Here is a tiny trained network, its code and every weight. The questions are about switching its units off for an input and a class, where a switched-off unit gives its printed mean instead of its output.

import numpy as np


def w(rows, s, z=0):
    codes = np.array(rows[::2]) - 128.0
    scale = np.full(codes.shape[1], s)
    scale[-1] = z or s
    return codes * scale


def norm(h):
    return h / np.sqrt((h * h).mean(-1, keepdims=True) + 1e-5)


def f(y):
    return np.maximum(y, 0)


def log_softmax(a):
    a = a - a.max(-1, keepdims=True)
    return a - np.log(np.exp(a).sum(-1, keepdims=True))


def net(x, mask):
    res = np.array(x, float).reshape(1, 4) / 4 @ E
    u = 0
    for l in range(2):
        y = f(norm(res) @ A[l][:, :-1].T + A[l][:, -1])
        res = res + np.where(mask[u : u + 5], y, B[l][:, -1]) @ B[l][:, :-1]
        u += 5
    return log_softmax(norm(res)[-1] @ U[:, :-1].T + U[:, -1])


A, B = {}, {}
E = w([
[37,251,150,109,89],'x0',
[160,201,183,8,91],'x1',
[236,237,158,8,240],'x2',
[217,254,42,178,111],'x3',
],0.009)
A[0] = w([
[152,212,133,59,78,27],'0.n1',
[219,74,117,97,156,23],'0.n2',
[142,215,99,112,167,82],'0.n3',
[99,106,183,4,174,2],'0.n4',
[129,126,156,127,106,61],'0.n5',
],0.026,0.0074)
B[0] = w([
[146,182,54,10,65,247],'0.n1',
[221,28,69,114,128,202],'0.n2',
[118,169,181,238,133,250],'0.n3',
[106,114,251,110,184,245],'0.n4',
[116,114,148,145,141,136],'0.n5',
],0.029,0.012)
A[1] = w([
[79,92,192,39,162,94],'1.n1',
[93,109,155,123,185,4],'1.n2',
[51,116,90,143,153,55],'1.n3',
[1,51,92,147,60,95],'1.n4',
[155,159,149,91,109,58],'1.n5',
],0.029,0.0037)
B[1] = w([
[108,99,238,161,185,230],'1.n1',
[118,118,155,71,5,169],'1.n2',
[52,125,115,170,134,171],'1.n3',
[29,125,26,66,159,251],'1.n4',
[101,107,119,59,96,180],'1.n5',
],0.022,0.016)
U = w([
[110,99,227,100,160,174],'0',
[143,230,86,73,68,119],'1',
[31,104,44,116,145,179],'2',
[115,191,117,250,135,3],'3',
[178,44,59,144,136,159],'4',
],0.022,0.005)

Each question gives the input, the list of numbers given to net, and the class t.
The units are the neurons (one row each of A and B). Each row of codes is followed by its name. A weight is (code - 128) times the scale printed after its matrix; where a second scale follows, it is the last column's (A, B and U).
mask holds one flag per neuron, layer by layer. A switched-off neuron (its flag False) gives its mean, the last column of its row in B, instead of its output. The means were averaged over made-up inputs and are rounded, as every weight is.
A unit's drop is (log p(t) with every unit on - log p(t) with that unit switched off) / (log p(t) with every unit on - log p(t) with every unit switched off).
The circuit of an input: a set's keep is (log p(t) with only the set's units on - log p(t) with every unit switched off) / (log p(t) with every unit on - log p(t) with every unit switched off). Starting from all 10 units, units are removed one at a time, each time the one whose removal leaves the highest keep (on an exact tie, the one counted first), for as long as the keep stays at least 0.8.
units of the circuit, in order: the units of the circuit, biggest drop first
k most important neurons: the k neurons with the biggest drops, biggest first
k most important neurons of layer l: the k neurons of layer l with the biggest drops, biggest first
drop of u: that unit's drop, to one decimal
input [6,-6,8,1], class 3: units of the circuit, in order -> (0.n3)
input [3,-2,0,8], class 3: 3 most important neurons -> (0.n3 1.n4 1.n2)
input [3,-1,-3,7], class 3: 3 most important neurons -> (0.n1 1.n4 0.n3)
input [-2,-5,8,-1], class 4: 2 most important neurons -> (0.n2 1.n1)
input [-4,0,-4,6], class 4: units of the circuit, in order -> (0.n4 1.n4)
input [0,-6,2,1], class 4: 3 most important neurons of layer 0 -> (0.n4 0.n3 0.n1)
input [8,-3,2,6], class 1: 2 most important neurons -> (0.n1 1.n1)
input [0,-2,4,7], class 3: 3 most important neurons -> (0.n3 1.n4 1.n2)
input [7,7,1,-1], class 1: 2 most important neurons -> (0.n1 1.n5)
input [-4,1,-5,-6], class 2: 2 most important neurons -> (0.n4 1.n4)
input [-7,2,0,7], class 4: drop of 1.n5 -> 0.0
input [-8,3,8,1], class 4: drop of 0.n2 -> 1.5
input [0,-8,4,2], class 3: drop of 0.n4 -> 0.2
input [3,-1,2,0], class 1: most important neuron of layer 0 -> (0.n1)
